Below is a small trained network, with its code and all its weights. Each question gives an input and a target symbol and asks what happens when units are switched off, that is, made to give their printed mean instead of their output.

import numpy as np


def w(rows, s, z=0):
    codes = np.array(rows[::2]) - 128.0
    scale = np.full(codes.shape[1], s)
    scale[-1] = z or s
    return codes * scale


def norm(h):
    return h / np.sqrt((h * h).mean(-1, keepdims=True) + 1e-5)


def f(y):
    return y / 2 * (1 + np.tanh(0.7978845608 * (y + 0.044715 * y**3)))


def softmax(a):
    e = np.exp(a - a.max(-1, keepdims=True))
    return e / e.sum(-1, keepdims=True)


def log_softmax(a):
    a = a - a.max(-1, keepdims=True)
    return a - np.log(np.exp(a).sum(-1, keepdims=True))


def net(x, mask):
    ids = ['αβγδεζηλμξπτψ'.index(c) for c in x.split()]
    T = len(ids)
    res = E[ids] + P[:T]
    q, k, v = (norm(res) @ M[0].T for M in (Q, K, V))
    z = softmax(np.where(np.tri(T) > 0, q @ k.T / 4**0.5, -1e9)) @ v
    res = res + np.where(mask[0], z, O[0][:, -1]) @ O[0][:, :-1]
    y = f(norm(res) @ A[0][:, :-1].T + A[0][:, -1])
    res = res + np.where(mask[1:17], y, B[0][:, -1]) @ B[0][:, :-1]
    return log_softmax(norm(res)[-1] @ U[:, :-1].T + U[:, -1])


Q, K, V, O, A, B = {}, {}, {}, {}, {}, {}
E = w([
[141,141,183,130,163,134,145,124],'α',
[145,206,74,232,60,254,102,204],'β',
[124,144,157,141,109,117,128,107],'γ',
[136,168,98,163,134,84,144,124],'δ',
[154,121,145,177,117,87,127,110],'ε',
[143,165,130,149,166,92,125,156],'ζ',
[107,155,131,123,115,116,99,135],'η',
[133,133,174,125,138,119,106,138],'λ',
[148,93,136,146,167,108,118,109],'μ',
[104,147,105,140,137,116,123,99],'ξ',
[126,119,155,153,141,128,99,106],'π',
[123,142,125,132,163,113,99,137],'τ',
[140,188,160,126,127,93,163,142],'ψ',
],0.0096)
P = w([
[134,115,69,100,92,201,151,138],'0',
[76,119,150,185,175,74,168,111],'1',
[61,129,169,197,183,88,172,124],'2',
[43,117,169,224,179,78,179,132],'3',
[32,117,170,242,170,80,175,138],'4',
[25,133,167,253,172,72,174,153],'5',
],0.0023)
Q[0] = w([
[114,136,151,175,173,130,181,113],'H0',
[145,35,97,8,76,186,155,157],'H0',
[164,78,50,26,78,155,156,105],'H0',
[122,60,80,1,103,213,136,136],'H0',
],0.0061)
K[0] = w([
[180,137,157,100,109,158,112,117],'H0',
[62,120,154,140,180,38,125,89],'H0',
[77,133,196,127,185,50,114,103],'H0',
[68,123,210,135,168,2,128,72],'H0',
],0.0083)
V[0] = w([
[92,84,120,161,121,164,75,41],'H0',
[108,160,206,125,9,123,172,95],'H0',
[171,80,233,112,152,157,81,185],'H0',
[195,74,127,161,125,109,253,119],'H0',
],0.0064)
O[0] = w([
[25,161,108,143,117,165,72,2,254],'H0',
[112,65,178,115,32,58,186,73,238],'H0',
[132,159,209,118,132,61,25,168,55],'H0',
[216,205,124,249,148,73,120,79,19],'H0',
],0.0065,0.0013)
A[0] = w([
[114,117,140,170,133,93,170,78,137],'N0',
[112,108,91,78,32,156,149,63,130],'N1',
[179,142,159,128,151,106,139,108,91],'N2',
[220,119,81,163,172,98,151,207,78],'N3',
[211,254,117,151,166,89,82,135,107],'N4',
[70,118,144,144,116,173,55,70,98],'N5',
[100,112,176,108,129,123,78,100,101],'N6',
[84,115,68,82,31,139,119,183,3],'N7',
[98,100,60,83,176,135,123,136,71],'N8',
[157,166,47,152,50,151,110,172,121],'N9',
[244,116,135,201,97,17,104,134,22],'N10',
[96,83,149,53,106,98,117,191,95],'N11',
[159,64,105,125,133,146,160,113,126],'N12',
[233,160,98,221,142,114,195,63,48],'N13',
[98,62,164,190,135,166,121,144,111],'N14',
[105,96,147,108,153,163,55,137,118],'N15',
],0.0078,0.0033)
B[0] = w([
[149,143,136,145,89,158,98,134,229],'N0',
[172,96,124,169,136,86,138,103,208],'N1',
[89,147,106,124,121,167,133,108,142],'N2',
[111,131,151,156,170,60,196,108,210],'N3',
[86,15,141,135,128,140,92,81,227],'N4',
[94,164,68,110,109,88,213,168,225],'N5',
[99,157,143,129,141,88,148,115,180],'N6',
[63,71,135,106,95,131,127,141,137],'N7',
[147,136,126,142,156,206,141,158,145],'N8',
[100,138,199,175,128,84,116,147,156],'N9',
[97,202,176,66,135,254,186,94,233],'N10',
[172,103,139,123,102,129,86,143,162],'N11',
[111,145,98,147,148,109,88,125,159],'N12',
[169,121,57,79,77,90,46,200,254],'N13',
[82,155,141,129,97,119,93,124,180],'N14',
[144,189,125,119,127,78,114,144,184],'N15',
],0.0079,0.0041)
U = w([
[109,151,247,109,175,204,137,56,116],'α',
[93,133,165,228,80,155,142,227,43],'β',
[158,75,160,174,67,50,168,34,140],'γ',
[224,130,32,151,117,67,109,191,250],'δ',
[179,179,93,89,31,201,52,87,83],'ε',
[154,83,166,167,238,71,191,165,202],'ζ',
[74,3,106,42,98,144,140,173,99],'η',
[171,131,220,72,115,29,37,186,109],'λ',
[111,94,103,190,196,117,13,78,146],'μ',
[98,111,40,153,150,222,204,78,108],'ξ',
[37,231,90,78,142,56,144,106,83],'π',
[131,170,100,70,191,222,94,227,160],'τ',
[207,196,161,71,88,136,239,171,136],'ψ',
],0.0071,0.0021)

Each question gives the input, a string of symbols that net reads in full, and the target symbol t.
The units are the heads (4 rows each of Q, K, V and O) and the neurons (one row each of A and B). Each row of codes is followed by its name. A weight is (code - 128) times the scale printed after its matrix; where a second scale follows, it is the last column's (O, A, B and U).
mask holds one flag per unit, heads first, then neurons. A switched-off unit (its flag False) gives its mean, the last column of its rows in O or B, instead of its output. The means were averaged over made-up inputs and are rounded, as every weight is.
A unit's drop is (log p(t) with every unit on - log p(t) with that unit switched off) / (log p(t) with every unit on - log p(t) with every unit switched off).
The circuit of an input: a set's keep is (log p(t) with only the set's units on - log p(t) with every unit switched off) / (log p(t) with every unit on - log p(t) with every unit switched off). Starting from the 12 units with the biggest drops (on a tie, the unit counted first), units are removed one at a time, each time the one whose removal leaves the highest keep (on an exact tie, the one counted first), for as long as the keep stays at least 0.8.
circuit, biggest first: the units of the circuit, biggest drop first
top k neurons: the k neurons with the biggest drops, biggest first
drop of u: that unit's drop, to one decimal
input λ ζ τ δ μ, target λ: circuit, biggest first : [H0]
input ζ λ γ π, target ζ: circuit, biggest first : [H0, N3]
input α τ α η, target α: circuit, biggest first : [H0, N10, N4]
input π η μ, target π: circuit, biggest first : [H0, N5]
input ζ λ α μ, target ζ: circuit, biggest first : [H0, N3]
input ψ η μ η, target ψ: circuit, biggest first : [H0, N10]
input μ α ε α δ ζ, target μ: circuit, biggest first : [N4, H0]
input ε γ α, target ε: circuit, biggest first : [H0, N13, N10]
input γ τ ε λ β η, target η: circuit, biggest first : [H0, N7]
input δ τ μ π ξ, target δ: circuit, biggest first : [H0, N13]
input π λ α λ η π, target π: circuit, biggest first : [N5, H0]
input ξ λ β δ, target δ: top 2 neurons : [N10, N4]
input μ ξ η, target μ: circuit, biggest first : [H0, N4]
input τ λ λ γ δ π, target τ: circuit, biggest first : [H0]
input ε γ τ λ μ ξ, target ε: drop of H0 : 0.9
input α α ε τ τ, target α: drop of H0 : 1.1
input τ α ψ γ, target τ: drop of N10 : 0.0
